Here is a tiny trained network, its code and every weight. The questions are about switching its units off for an input and a target symbol, where a switched-off unit gives its printed mean instead of its output.

import numpy as np


def w(rows, s, z=0):
    codes = np.array(rows[::2]) - 128.0
    scale = np.full(codes.shape[1], s)
    scale[-1] = z or s
    return codes * scale


def norm(h):
    return h / np.sqrt((h * h).mean(-1, keepdims=True) + 1e-5)


def f(y):
    return np.maximum(y, 0)


def softmax(a):
    e = np.exp(a - a.max(-1, keepdims=True))
    return e / e.sum(-1, keepdims=True)


def log_softmax(a):
    a = a - a.max(-1, keepdims=True)
    return a - np.log(np.exp(a).sum(-1, keepdims=True))


def net(x, mask):
    ids = ['ΔΘΣαζηλμξπτφω'.index(c) for c in x.split()]
    T = len(ids)
    res = E[ids] + P[:T]
    u = 0
    for l in range(2):
        q, k, v = (norm(res) @ M[l].T for M in (Q, K, V))
        z = softmax(np.where(np.tri(T) > 0, q @ k.T / 2**0.5, -1e9)) @ v
        res = res + np.where(mask[u], z, O[l][:, -1]) @ O[l][:, :-1]
        u += 1
        y = f(norm(res) @ A[l][:, :-1].T + A[l][:, -1])
        res = res + np.where(mask[u : u + 4], y, B[l][:, -1]) @ B[l][:, :-1]
        u += 4
    return log_softmax(norm(res)[-1] @ U[:, :-1].T + U[:, -1])


Q, K, V, O, A, B = {}, {}, {}, {}, {}, {}
E = w([
[146,87,141,120,151],'Δ',
[116,138,136,125,146],'Θ',
[113,138,144,124,145],'Σ',
[132,139,118,111,125],'α',
[117,142,147,115,139],'ζ',
[117,139,142,117,144],'η',
[116,138,137,119,149],'λ',
[108,133,136,127,154],'μ',
[104,202,108,133,188],'ξ',
[102,172,100,97,110],'π',
[112,138,135,131,144],'τ',
[130,87,139,141,157],'φ',
[9,163,131,65,123],'ω',
],0.013)
P = w([
[184,19,26,159,133],'0',
[92,54,253,152,115],'1',
[110,83,244,125,120],'2',
[103,85,232,124,125],'3',
[106,92,225,119,124],'4',
[116,106,224,110,137],'5',
[97,102,218,104,141],'6',
[109,111,209,103,145],'7',
[104,111,205,94,139],'8',
[93,114,190,107,155],'9',
[92,113,192,93,161],'10',
[99,121,183,98,157],'11',
[96,121,191,89,158],'12',
[85,120,182,92,160],'13',
],0.0026)
Q[0] = w([
[195,184,2,111,46],'0.h1',
[32,228,186,113,169],'0.h1',
],0.0041)
K[0] = w([
[46,246,232,72,187],'0.h1',
[159,173,2,203,102],'0.h1',
],0.0042)
V[0] = w([
[100,140,104,2,158],'0.h1',
[236,136,10,201,82],'0.h1',
],0.0033)
O[0] = w([
[253,175,93,130,57,205],'0.h1',
[104,189,62,40,205,3],'0.h1',
],0.004,0.0022)
A[0] = w([
[38,151,78,52,172,184],'0.n1',
[201,252,83,150,53,2],'0.n2',
[131,40,211,121,48,51],'0.n3',
[130,234,60,41,62,147],'0.n4',
],0.0038,0.00092)
B[0] = w([
[136,147,149,124,54,250],'0.n1',
[117,200,119,92,2,191],'0.n2',
[123,90,70,186,120,244],'0.n3',
[117,187,133,161,24,237],'0.n4',
],0.0063,0.0021)
Q[1] = w([
[107,180,208,131,135],'1.h1',
[141,94,254,159,135],'1.h1',
],0.009)
K[1] = w([
[93,148,39,31,142],'1.h1',
[146,84,2,129,173],'1.h1',
],0.0081)
V[1] = w([
[156,74,25,92,159],'1.h1',
[254,98,152,78,84],'1.h1',
],0.0052)
O[1] = w([
[109,150,15,182,205,251],'1.h1',
[155,205,210,253,148,11],'1.h1',
],0.0042,0.0017)
A[1] = w([
[168,16,70,209,212,6],'1.n1',
[42,202,136,137,141,69],'1.n2',
[118,59,2,59,150,95],'1.n3',
[92,217,68,51,57,161],'1.n4',
],0.0056,0.0025)
B[1] = w([
[236,134,133,24,71,218],'1.n1',
[138,99,107,46,94,186],'1.n2',
[107,100,160,218,149,229],'1.n3',
[130,130,2,185,92,253],'1.n4',
],0.0064,0.0041)
U = w([
[171,186,152,219,148,81],'Δ',
[183,188,91,157,176,103],'Θ',
[108,197,72,114,15,194],'Σ',
[69,225,134,119,223,195],'α',
[56,59,44,187,169,201],'ζ',
[74,80,160,113,129,37],'η',
[101,180,246,77,124,165],'λ',
[45,109,93,2,138,100],'μ',
[207,35,103,128,108,141],'ξ',
[103,96,181,182,95,5],'π',
[155,178,23,64,185,97],'τ',
[204,85,120,61,116,118],'φ',
[126,135,167,187,122,38],'ω',
],0.0086,0.0021)

Each question gives the input, a string of symbols that net reads in full, and the target symbol t.
The units are the heads (2 rows each of Q, K, V and O) and the neurons (one row each of A and B). Each row of codes is followed by its name. A weight is (code - 128) times the scale printed after its matrix; where a second scale follows, it is the last column's (O, A, B and U).
mask holds one flag per unit, layer by layer, with each layer's heads first. A switched-off unit (its flag False) gives its mean, the last column of its rows in O or B, instead of its output. The means were averaged over made-up inputs and are rounded, as every weight is.
A unit's drop is (log p(t) with every unit on - log p(t) with that unit switched off) / (log p(t) with every unit on - log p(t) with every unit switched off).
The circuit of an input: a set's keep is (log p(t) with only the set's units on - log p(t) with every unit switched off) / (log p(t) with every unit on - log p(t) with every unit switched off). Starting from all 10 units, units are removed one at a time, each time the one whose removal leaves the highest keep (on an exact tie, the one counted first), for as long as the keep stays at least 0.8.
units of the circuit, in order: the units of the circuit, biggest drop first
unit that matters most: the unit with the biggest drop
top k neurons: the k neurons with the biggest drops, biggest first
k most important neurons of layer l: the k neurons of layer l with the biggest drops, biggest first
drop when u is switched off: that unit's drop, to one decimal
input η τ Δ φ τ τ, target Δ: units of the circuit, in order : (1.h1 0.n4)
input τ π τ η η φ τ Σ, target ζ: unit that matters most : 0.h1
input τ ω π λ λ τ π τ λ, target ζ: units of the circuit, in order : (1.h1 0.h1 0.n4 1.n3)
input τ Δ π Δ π τ η ξ τ ω τ τ ω μ, target ζ: units of the circuit, in order : (0.h1 1.h1 0.n4 1.n3)
input τ λ η τ Θ τ λ τ Θ τ τ, target ζ: units of the circuit, in order : (1.h1 0.h1 1.n3)
input Θ τ α Σ τ μ π π ζ τ τ τ ξ, target Σ: units of the circuit, in order : (1.h1 1.n4)
input Δ φ π τ φ φ Σ τ φ α μ Δ π μ, target α: top 2 neurons : (1.n1 1.n4)
input τ Σ Θ τ φ ξ τ μ, target ζ: units of the circuit, in order : (0.h1 1.h1 1.n3)
input μ τ η ξ λ ξ ξ τ Θ φ τ ξ τ τ, target ξ: top 4 neurons : (0.n4 1.n1 0.n2 1.n3)
input μ Δ φ Δ α τ φ τ, target ξ: top 4 neurons : (1.n1 0.n4 1.n3 1.n4)
input τ τ ζ Δ τ τ μ π π π ω ω π Θ, target ζ: units of the circuit, in order : (0.h1 1.h1 0.n4 1.n3)
input τ τ π τ τ η π η τ Δ η, target ζ: 2 most important neurons of layer 0 : (0.n4 0.n2)
input τ τ ω η π η η τ τ ω π Θ τ Σ, target ζ: units of the circuit, in order : (1.h1 0.h1 0.n4 1.n3)
input Θ φ τ ζ τ τ τ π φ φ τ ξ λ, target τ: top 2 neurons : (0.n4 0.n2)
input π Θ τ φ Δ ω Δ ξ μ φ π τ, target λ: 3 most important neurons of layer 1 : (1.n4 1.n1 1.n3)
input τ π φ τ ζ τ φ η τ Θ, target ζ: top 3 neurons : (0.n4 1.n3 0.n2)
input η τ φ Δ τ φ φ Θ τ τ ζ, target Δ: most important neuron of layer 1 : (1.n4)
input τ Δ τ μ τ π λ, target ζ: units of the circuit, in order : (0.h1 1.h1 1.n3)
input Δ λ π π τ π α λ ζ τ η ζ Θ τ, target α: 3 most important neurons of layer 1 : (1.n4 1.n1 1.n3)
input Θ π ζ ξ τ τ τ Δ π τ τ Δ λ η, target τ: unit that matters most : 0.n4
input Σ τ ζ π ζ π τ, target φ: top 3 neurons : (0.n1 0.n4 1.n1)
input φ τ Θ τ φ ξ τ Θ π Θ, target μ: 3 most important neurons of layer 1 : (1.n2 1.n4 1.n1)
input Θ Σ π π τ π τ τ Δ φ τ Δ Σ, target τ: top 3 neurons : (0.n4 0.n2 1.n3)
input π τ φ τ η τ τ ξ π τ η, target λ: 2 most important neurons of layer 0 : (0.n2 0.n4)
input Θ τ π τ τ Σ Θ ξ τ, target τ: 2 most important neurons of layer 0 : (0.n4 0.n2)
input φ τ τ φ τ π Δ τ τ π τ Σ, target μ: 2 most important neurons of layer 1 : (1.n2 1.n4)
input π η τ Σ, target λ: unit that matters most : 1.h1
input Σ τ λ φ φ φ Σ τ π φ Θ, target φ: 3 most important neurons of layer 0 : (0.n1 0.n4 0.n2)
input Δ η τ τ τ τ π τ η φ π φ, target φ: drop when 1.n1 is switched off : 1.1
input η Δ φ ζ, target Δ: drop when 0.n4 is switched off : 0.1
